[-14.3 -13.3   1.7   6.2  -0.3  -6.7  -0.5   0.9  -4.7 -17.3 -23.1   0.9
  14.5   8.9  -9.1 -12.6  -5.1  42.1  12.7   1.8  -3.0  14.0  -6.2  -7.7
 -17.6  -9.5  -3.5   4.0  -4.9] | T > Zg
[-10.3 -35.9  31.5  -9.0 -16.3  -1.6   5.7  -2.9  -2.1   3.6  -4.1  -4.5
  16.0   2.3   2.9  -5.8  -0.3  11.2  12.1   2.4  -4.5   9.8  -9.2  19.0
 -10.9   5.0  66.5   2.7   9.2] | H > SR
[ 77.7 -39.9  19.7 -14.6 -47.8  -1.0   4.8 -15.6 -12.4   1.7  -2.7  -5.7
   9.8   5.1  -3.2  -4.6   0.0  44.8   4.9 -15.1  -0.3  25.8 -20.0   1.8
 -11.0  -3.9  44.8   9.1  10.6] | T > JF
[ 17.8  -8.3  20.4  -8.9  -6.5  -3.0   8.4  -8.2 -27.9  -2.6   0.3  -1.0
  16.3   7.1  -7.9 -14.9   0.8  30.7  10.4   7.5  -0.8  22.3 -13.8   4.8
 -17.5  -3.2  17.8   9.7  10.6] | T > JF
[ 31.7 -12.7   2.6  -8.4   0.5  -6.3   5.6 -15.4 -14.4  -4.2  -9.1   1.2
  23.9   6.9  -8.8 -28.5  -3.4  29.0  12.9  15.0  -2.9  22.1 -14.5   2.0
 -15.5  -2.6  -1.2  11.5   2.0] | T > JF
[ -1.2  -7.4  10.2  -4.5   7.8  -5.2   4.4  -5.5 -18.9   2.2  -8.5   4.4
  19.8  -1.7  -5.3  -4.3  -9.6   6.4   5.8  28.6  -5.9  12.2   2.7  -1.8
 -18.7   2.8 -13.9   5.0   0.2] | H > SR
[ -5.6 -16.2  20.0  -6.7 -10.5  -4.4   5.0 -12.8  17.4   5.6  -0.2  -2.9
  11.9   3.4  -4.1 -11.9   3.8  29.0  11.7 -24.2   2.1  18.7 -12.2   5.5
 -12.6   0.9  11.0   4.2   4.9] | T > Zg
[ 24.6 -28.1   6.9   8.6  -8.7  -1.3   2.5   5.7  -7.1 -16.8 -19.5  -1.1
  -7.0   4.2   4.8  10.7  -7.7  15.1  12.9  13.0  -3.8  -0.3   6.2   0.6
 -17.4   4.4  30.7   1.0   3.9] | H > SR
[  8.2 -32.3  13.9  10.4  -5.6  -2.8   3.3   3.0  -7.8 -10.0 -24.7  -1.4
  29.6  11.5  -1.2 -15.1  -8.4  31.2   7.4   9.2   0.0  18.8  -4.7   2.1
 -18.1  -5.4  41.6   1.7  -0.5] | T > Zg
[ -5.6 -41.3  16.2  -9.8 -10.3  -4.7   5.2  -1.7  -6.9  -5.7 -12.4  -1.1
  19.1  -5.9  -3.4  -0.6  -8.1   7.9  19.3  14.8 -12.3  24.2 -10.5   9.3
 -13.0   3.6  36.7  -0.8   4.6] | H > SR
[-62.5 -24.0  -8.1   5.4  -0.4  -5.5   6.8 -11.1  -7.0   0.6 -11.7   0.4
   5.6   4.9  -7.0   9.1 -12.9  13.8  15.9  29.7  -5.5   6.9  -0.1   2.2
 -19.8   1.1   0.0  -0.1 -11.5] | H > Sj
[-70.9   4.3   2.3  -1.1  -4.0  -1.0  -8.5  14.2 -36.6  -9.8 -11.5   0.7
  38.9  10.7   9.0 -26.3  -3.4  15.2  -1.0  15.0  -4.4  -2.4  -3.2  11.3
  -9.8 -15.8  29.6   1.0   0.3] | G > Lm
[-26.7 -10.6  -3.1   9.3  -6.1  -5.7  -0.5   0.1   2.4 -12.5 -18.5  -3.2
   1.8   7.8  -7.7  -3.0  -4.9  52.8   6.1  -5.3   1.7  10.1  -3.3  -5.4
 -18.0  -9.8   6.1   1.6 -15.3] | T > Zg
[-80.2  -2.2   2.3  -2.0   0.5  -1.6  -3.0  13.3 -29.7  -5.8 -11.7   2.9
  31.5  11.9   1.6 -18.8   0.7   0.0   0.5  22.1  -1.9   2.3  -3.2  11.0
  -6.1  -8.8  24.7  -1.7   5.8] | G > FC
[-36.2   9.0  14.7 -13.7  -7.2   2.5  -2.6  13.5 -37.6  12.1   6.6  -3.3
  29.9  -3.4   4.5 -19.9   5.7  -1.0  -6.5   1.3   0.8   5.1  -7.5  13.7
  -0.8  -6.2  32.9   1.8  19.7] | G > Lm
[-38.7 -32.2  17.9   5.4  -8.4  -2.1   6.4  -6.8   4.6  -8.2 -19.9   1.6
  -2.2   7.8  -5.6  -0.3  -8.8  20.4  20.1  12.2  -6.6   8.7  -3.7   4.5
 -15.2   2.5  39.2   1.2  -1.3] | H > SR
[-42.1 -25.1  16.1  -6.1  -3.7   0.4   4.6   1.8  -8.5  -1.7 -12.6  -5.7
   6.3   2.7   2.7   7.4  -5.7   8.0  12.2  16.8  -4.4   6.8   0.7  13.7
 -16.6   2.7  43.8   1.3  -2.6] | H > SR
[-89.9   4.5  -0.7  -0.7  -3.1  -3.8  -3.3  16.8 -33.3  -1.7 -14.5   3.6
  36.5  10.3   3.2 -23.1  -7.2  12.4  -2.6  22.7  -4.1   2.6  -0.3  14.4
 -10.0 -12.8  18.8  -2.1 -11.0] | G > FC
[-45.5 -27.9  19.6   3.0 -11.8  -3.4   3.6  -1.5   0.5   1.0  -8.4  -6.4
   9.9   2.0   3.7  10.9 -10.2  19.1  18.0  11.6   0.7  13.3  -4.1  10.1
 -21.0   2.8  33.9   6.8  -0.8] | H > Sj
[-39.9 -24.9   9.5  -1.2  -1.1  -7.3   3.2  -8.7 -16.8   3.6  -5.7   1.5
  17.7   0.8  -4.8  -1.0  -4.6   5.8  17.6  35.0  -0.7   9.3 -10.6   9.9
 -15.8   3.8  34.6  -2.2   0.7] | H > SR
[-57.5 -19.4   4.3   4.7  -6.3  -7.3   6.5  -5.8 -17.8   2.3 -15.4  -0.1
   8.9   5.0   0.5  10.4  -9.0  14.1  17.2  30.6  -3.1  16.8  -2.7   6.7
 -23.6   3.1   6.4  -2.1   8.6] | H > Sj
[-56.1  12.5  10.0  -6.5  -3.4  -4.2   9.9 -15.5 -10.7  16.7   8.8   0.0
  17.6   1.4  -6.6  -8.1  -5.2  -4.4  13.5  29.0  -2.6  13.7  -5.6  12.8
 -17.0  14.8 -41.0   2.4   9.0] | H > Sj
[-24.9  -3.6   3.4 -16.5  -8.4   0.0  -3.5   9.6 -54.1   5.3   0.6  -0.5
  46.4   6.2   7.4 -16.7  -1.7   2.9  -1.0  22.3  -4.6   7.7 -13.8  13.8
 -12.4  -9.7  10.9   0.3   8.8] | G > Lm
[-89.9   9.4  -5.9  14.6   4.5  -6.2   3.6   4.1 -28.1  -5.9 -16.5   6.5
   6.1   8.9  -9.8   6.5 -15.8  23.0  18.8  35.3  -4.8   6.3   7.6  -2.4
 -26.8  -1.2 -39.6  -2.0  -2.5] | H > Sj
[ 15.0 -42.6  22.4  -7.8 -18.3   0.2   2.6  -4.3 -23.0   8.7  -4.0  -6.8
  22.8   1.9   3.4   5.4  -3.9  17.2  11.6   7.6  -3.9  19.0 -17.6   7.0
 -13.9   5.5  47.6   1.6  11.8] | H > Sj
[ -6.8 -27.8  26.6  -4.5 -11.7   0.8   9.3  -8.2  22.1   3.8   5.3  -5.8
   1.5  -2.2   8.5   7.7  -4.6   8.7  10.4  -7.7  -2.3  11.9  -8.0  22.9
 -11.1   7.8  78.4  -0.9   7.3] | H > Sj
[  2.5 -63.0  28.9  -8.0 -18.3  -0.2   3.2  -8.1  -2.6   5.7  -7.2  -8.9
  27.7   5.6   3.6  -2.1  -2.6   6.0  16.6  10.8  -4.0  18.5 -15.1  15.9
  -8.4   7.8  64.2   1.1   9.2] | H > Sj
[-59.6 -24.9   5.2  13.4  -7.9  -3.3   5.7  -1.1   1.2  -3.9 -17.2  -0.9
   7.3   6.3  -2.7  13.0 -10.5  13.3  16.1  22.9  -3.7   8.2   7.2   5.6
 -17.2   5.9  18.8  -1.5  -5.5] | H > Sj
[-89.1  -9.6  -1.5  -3.8  -5.9  -3.4  -3.0  12.5 -10.0   3.4 -10.4  -0.5
  37.1   8.6   3.7 -16.0   2.7   1.9   3.7   8.5   1.8  -0.1  -0.2  15.5
  -7.9 -11.8  33.4  -3.3   1.4] | G > FC
[-88.0 -13.1  -2.6  13.0   0.2  -6.9   1.0   0.7 -17.9  -4.3 -22.4   5.5
   7.4  12.6  -4.2  -1.4 -11.7  19.2  16.5  26.9  -2.3   7.2   6.3  -1.2
 -17.0   2.0  -6.9  -3.5   1.0] | H > Sj
[-25.1 -38.6  13.0   4.5  -9.6   0.7   5.5  -1.6  -4.8  -6.8  -8.2   2.1
  -7.9   4.3  -0.2   7.9  -5.3   2.5  16.2   8.8  -5.3   6.6   0.9   4.1
 -10.4   3.2  36.2  -0.8   6.6] | H > Sj
[-47.6  10.2   4.9  -7.2   1.4  -7.5   1.5 -11.8  -0.4   6.1   0.3  -5.3
  32.3   5.2  -7.7 -25.0  -1.4  29.6   6.5  -4.8   0.9  17.3 -14.2   7.4
 -16.1 -11.0 -16.9   3.8   0.5] | T > Zg
[-56.5  -7.4   7.3  -5.1  -3.0   0.8  -2.8  15.7 -27.3 -10.4 -13.1   0.2
  39.0   9.2   1.4 -32.1  -5.1   0.2  -1.7  22.1  -2.4  -0.8   1.1  12.2
  -2.7 -11.8  52.5  -2.7  -3.0] | G > Lm
[ 63.0 -50.4  16.5  -5.1 -11.7  -3.1   5.5  -4.7 -18.5  -6.6 -18.7  -5.8
  17.8   9.3  -0.3  -1.9  -3.4  52.4   9.1  -2.9  -4.0  23.3 -11.1  -0.7
 -16.3  -3.4  48.1   8.8   2.7] | T > JF
[ 52.3 -30.9  22.6  -4.2  -9.0   1.5   5.0  -0.4 -16.5  -9.2  -9.3  -1.8
  -1.6   5.8  -0.3  -4.8  -1.6  31.1   4.7  -1.6  -2.6  10.8  -9.0   3.5
  -6.0  -0.8  57.9   4.8   7.8] | T > JF
[-41.7  -0.1 -16.2   1.0   2.6  -5.0  -8.3  13.9 -38.7  -7.2 -13.7   3.1
  42.5  11.4   4.0 -21.5  -6.8  13.6  -5.5  21.0  -2.5   2.2  -1.3   4.9
  -9.6 -15.0   2.8  -0.9  -1.9] | G > Lm
[-60.9 -26.5  16.9   0.9 -10.7   2.7   5.0   2.4  -8.4   6.8  -4.2  -2.0
   6.3   1.0   2.6   7.0  -0.1 -11.1  19.6  15.4  -3.7   7.1  -2.3  13.5
  -4.1   9.1  45.2  -5.9   7.5] | H > Sj
[ 10.3 -33.1  13.2   0.4  -8.9  -5.8   3.8  -4.1  22.7 -11.4 -15.6  -9.7
   8.8   6.1  -0.9  -6.5   0.7  44.9  12.2 -22.9   1.4  15.9  -8.9   0.2
 -17.0  -5.0  51.6   1.9  -3.0] | T > Zg
[-89.9   8.7  -5.5   5.5  -0.6  -4.7  -0.6   7.8 -15.7  -4.0 -12.6  -1.5
  14.2   2.1   3.4 -13.8  -2.2   2.7   4.9  19.4  -0.5  -4.5  -1.9  18.6
 -10.0 -13.2  23.6  -5.3  -1.7] | G > FC
[ -7.9 -41.8  15.4  -1.4 -17.4  -5.1   4.1  -5.4 -21.5  -6.1  -8.2   4.0
  -6.2   0.9   7.0  17.1  -4.0  16.6  18.4  14.0  -8.7   9.6  -4.1  10.0
 -14.5   2.6  36.4   6.5  14.5] | H > SR
[ 47.9 -23.9   1.0 -13.8  -0.1 -11.2   9.5 -18.1 -21.5  -8.6  -6.4   2.5
  22.6   6.0  -4.2 -15.3  -5.0  33.9   8.0   2.3   3.3  24.9 -19.0  -2.0
 -13.9  -6.3 -15.5   6.7   6.6] | T > JF
[ 58.0 -46.2  13.1  -8.0  -6.7  -2.9   7.8  -9.9 -22.8 -11.4 -20.1  -0.7
  21.6  16.6  -1.8  -7.4  -9.0  46.9  12.6   8.8  -6.3  21.7 -15.8   2.0
 -22.4  -5.7  39.0   8.5   8.4] | T > JF
[ -7.0 -14.3  13.4  -6.3  -0.6  -4.6   5.6  -1.0   4.8  -8.4 -11.5  -3.8
   4.2   6.2  -4.0  -7.3  -2.4  35.5  13.4  -8.1  -0.7  10.1 -10.2   8.9
 -13.9  -0.8  39.7   4.5  -0.7] | T > Zg
[-64.2 -25.3  14.1   8.5  -6.6  -4.3   4.3  -6.8   2.1   0.3 -13.0  -2.3
   0.9   8.4   1.1   0.9  -4.1  14.8  19.1   6.1  -5.4  11.6  -2.2  10.5
 -15.9   4.0  20.3  -0.9   6.2] | H > Sj
[-28.8 -18.1  15.4  -7.0  -8.8   4.5  -6.4  12.0 -20.9  -6.4  -9.0  -2.5
  31.2   9.2   8.9 -21.0  -4.7  14.6  -1.5   1.2  -3.7  -1.4  -2.4  11.1
  -9.5  -3.7  56.1   0.3   2.3] | G > Lm
[ 11.0 -36.0  18.1  -3.7  -5.2  -5.3   5.8  -0.2   8.2  -9.5 -11.9  -5.3
  11.6  10.8  -2.9 -14.0   2.3  29.7  13.2 -15.2  -1.2  20.7 -11.1   2.9
  -9.0  -3.6  45.7   1.6   4.1] | T > Zg
[ 78.3 -22.6  17.8 -14.8  -2.8  -1.8  10.5 -14.9   4.5  -4.3  -1.4  -8.4
   5.4   2.9   2.2 -10.3   0.6  32.4  12.8 -12.1   0.7  56.0 -12.9   7.8
 -16.3   0.5  40.7   6.1   8.0] | T > JF

[  2.9   7.9   0.2   9.6 -13.6  16.8  -5.1  -5.7  -0.6  10.4   4.0   0.9
  -7.4  -4.4  -0.9 -15.6 -12.4  45.2  30.5   2.5  -6.3   7.9  25.5  -0.5
 -16.8  -4.4  12.2  -5.9  -5.1] | A > K
[-18.2  19.5  -8.0  10.6 -15.8  -1.3 -28.7  -8.8   0.0   8.1  -1.6   6.3
  -9.3 -10.9  18.0   2.3 -14.4  23.9   9.3   8.6   1.4  42.0   5.7   3.8
  -1.9  -3.1  10.2   1.4  11.3] | A > E
[  7.5 -26.3 -11.8 -24.5 -42.0 -23.5   6.6  -4.3  -4.8  -2.6  -6.1   6.4
   1.0  15.1   4.7  20.2  -6.0  -1.4   0.1  -4.2   2.3   1.2  20.8   6.6
  -0.4 -15.2  -9.0  -5.0  13.0] | Y > Z
[-32.5 -22.2 -11.6  -2.4 -41.1 -13.2 -11.6   5.3   5.3   3.4   6.9  21.4
   1.9   7.9   0.8   8.4  -1.7 -11.8 -20.3   3.6   3.8  15.3   3.9  -0.5
  14.7  -6.7  -2.1  -3.9   8.7] | Y > R
[ -8.5   3.6   4.5   0.5 -23.5  -5.6  -4.1  -3.8   3.0   4.1 -15.9  -3.0
  -0.1 -13.7  11.7  -3.5 -11.3  34.4  26.7   0.6  -5.0  29.6  18.6   6.7
 -13.1   0.4  -2.9   4.0   4.3] | A > E
[-13.0 -39.1 -18.5 -14.8 -41.9 -33.7  15.1  -3.1   1.2   1.4 -17.4  16.2
 -14.3   8.7   9.0  12.2 -17.8  23.3  -9.7   1.1 -16.0  25.3  27.4  -7.6
   4.2 -12.1 -25.6   6.4  -2.4] | Y > Z
[ -6.9 -40.5 -13.9 -23.2 -41.4 -35.9  13.4  -1.9  -4.9   5.1  -4.3   4.5
  14.4  13.8   5.0  22.1 -14.1   4.2  -7.1  -5.3  -3.1  -1.0  24.4   4.7
  -2.0 -14.9 -18.7 -14.1  10.8] | Y > Z
[ -0.1   1.7   1.5   9.8 -12.0   6.2  -0.7  -2.4   1.0   5.5 -14.8  -4.9
   2.1  11.5  16.7  -6.4 -19.9  32.7  23.6   2.0  -7.6  16.8  15.4   4.3
 -28.4  -4.9  -5.0   1.9   6.9] | A > V
[ -2.7 -26.5 -12.8 -20.8 -41.3 -23.3   9.4  -9.3  -2.3  -7.3  -1.9  19.0
   0.0  20.1   9.6  21.9  -2.7   6.0  -0.9  -2.3  -4.4  -2.3  30.0  -8.0
  12.4 -12.3 -16.0  -5.2   2.1] | Y > Z
[-19.9 -39.9  -7.9 -17.2 -41.5 -37.9   9.0   1.6  -0.1  -3.9 -12.5  23.9
   0.7  14.4  10.1  12.8 -23.8  21.8  -7.4   5.7 -20.7  19.2  32.1 -10.6
   7.6 -15.7 -22.0   5.8   8.4] | Y > R
[  2.4   5.0   0.9   5.0 -16.1   1.4  -2.7   1.6  -3.3   5.8 -10.0  -8.7
   2.2 -10.6  -1.9  -3.5  -7.6  49.8  13.3   5.8  -6.6  24.3  16.8  -2.2
 -14.5  -0.4   3.8  -0.4  -5.5] | A > K
[ -9.5  17.4   4.6 -13.8   5.6 -22.0  -3.4   3.9  -3.5   9.6  -5.3  10.0
   8.6 -27.2  10.2  17.2  11.1  -7.5  -0.2   6.4   6.8  23.4  -4.4  15.1
   0.5   3.7   2.6   8.2   9.8] | P > M
[ -1.1 -12.9   6.3 -15.8 -11.2 -34.4  14.1   3.5  -8.7   6.9  -8.3   1.5
  -1.9 -24.8  17.4  18.7   1.2  13.0   8.1   6.9   7.4  35.6  23.6   9.9
   1.4  -2.1 -14.3  15.2  -1.2] | P > J
[ -0.9 -17.7 -11.0 -11.4 -31.5 -20.8   8.6  -5.3  -6.6  -6.6  -5.4  16.1
   2.4  17.2   9.8   7.6  -8.3   9.3  -2.7   4.0  -3.4   5.1  12.9  -5.7
   0.8 -11.7 -13.1  -8.2   4.7] | Y > Z
[ -6.0 -22.3 -12.3 -26.4 -31.4 -32.4   7.3   2.1   3.7   9.1 -10.3  24.5
   6.2  24.8  10.3  23.2 -10.6  -5.5 -14.4   1.5   3.1  -0.5  14.6  -5.3
   2.8  -9.1 -19.9   7.3  15.7] | Y > Z
[-17.0 -12.6  19.4 -22.8 -15.0 -22.8   7.8   2.8  -4.6   6.7 -33.2  17.6
   8.3  -8.6   6.3  12.4  -1.6  -2.2   6.9   1.7   6.9  23.6  25.3  19.4
 -14.7  -9.5 -16.2  16.0  11.4] | P > N
[ -1.7   1.7  13.9 -15.4  -8.3 -13.5   0.4   4.2  -3.7  15.4 -12.7  -1.2
   4.6 -13.1 -11.6   4.7   6.3  17.4   1.0   5.7   8.3  22.0  23.3  22.3
  -6.2  -6.0  -3.1   4.1   5.8] | P > N
[ -2.9   9.7   2.8 -16.0  -2.2 -15.4  -7.9  -3.7 -10.7   5.9  -2.6   5.9
  -5.3 -25.6   9.6  10.3   5.5   8.9  16.0   0.0  11.5  33.2  19.9   7.8
   1.5  -2.2   1.6   7.0  -1.1] | P > J
[  9.3 -21.3   4.0   8.3  -5.3   6.4   6.3  -0.6  -4.9   1.7 -11.0 -17.1
   1.2  -1.1  -5.6 -15.6 -15.5  28.7  20.5  -0.5  -7.8  -2.1  11.4  -1.6
 -25.9  -4.5  -9.1  -0.9   3.5] | A > V
[  5.5   6.6  -4.7 -22.3 -20.0  -3.6  -0.4   0.9  -7.5  -6.6   4.3   9.5
  -6.7  30.4 -14.0  11.3  -0.2   4.6  12.1  -2.8  -6.0 -13.7   8.5   5.2
   4.1 -13.0  -0.1 -12.6  11.2] | Y > R
[-20.4  -7.0  -8.5  -3.2 -40.9 -17.0 -19.2  -1.5  -0.3   2.1 -13.4   9.9
   0.2  -2.2  31.3   4.6 -37.9  32.5   6.0  13.0  -2.9  41.0  23.2   3.3
 -13.0  -5.6 -13.9  -1.8   8.8] | A > E
[ 10.1  19.8  -4.0 -14.6   5.8  -0.8   6.1   1.3  -4.8  -1.8  10.4  18.7
  -8.5  20.2 -12.9   7.6  10.6   1.4  -7.9   0.8  -1.3 -10.7   0.2  -6.0
   3.9  -2.6   9.2  -7.7   2.4] | Y > Z
[-25.5 -20.2  -9.6  -6.8 -34.6 -12.4  -8.0   1.3  -0.5  -0.8   2.6  19.8
   1.0  17.5  -0.5  20.2   4.5 -18.6  -8.4  -1.7   6.7  -9.1  11.8   3.5
   9.6 -11.1  -6.6   0.1  15.1] | Y > R
[-25.8 -10.5 -11.3 -23.6 -44.2 -16.1  -8.5  -0.2   0.7   4.9  -9.7  26.3
   3.2   7.1  10.5  18.3 -12.4  -2.6 -16.5   0.7   0.7  18.9  13.4   4.8
   4.0  -7.4 -13.9  -0.1  11.7] | Y > R
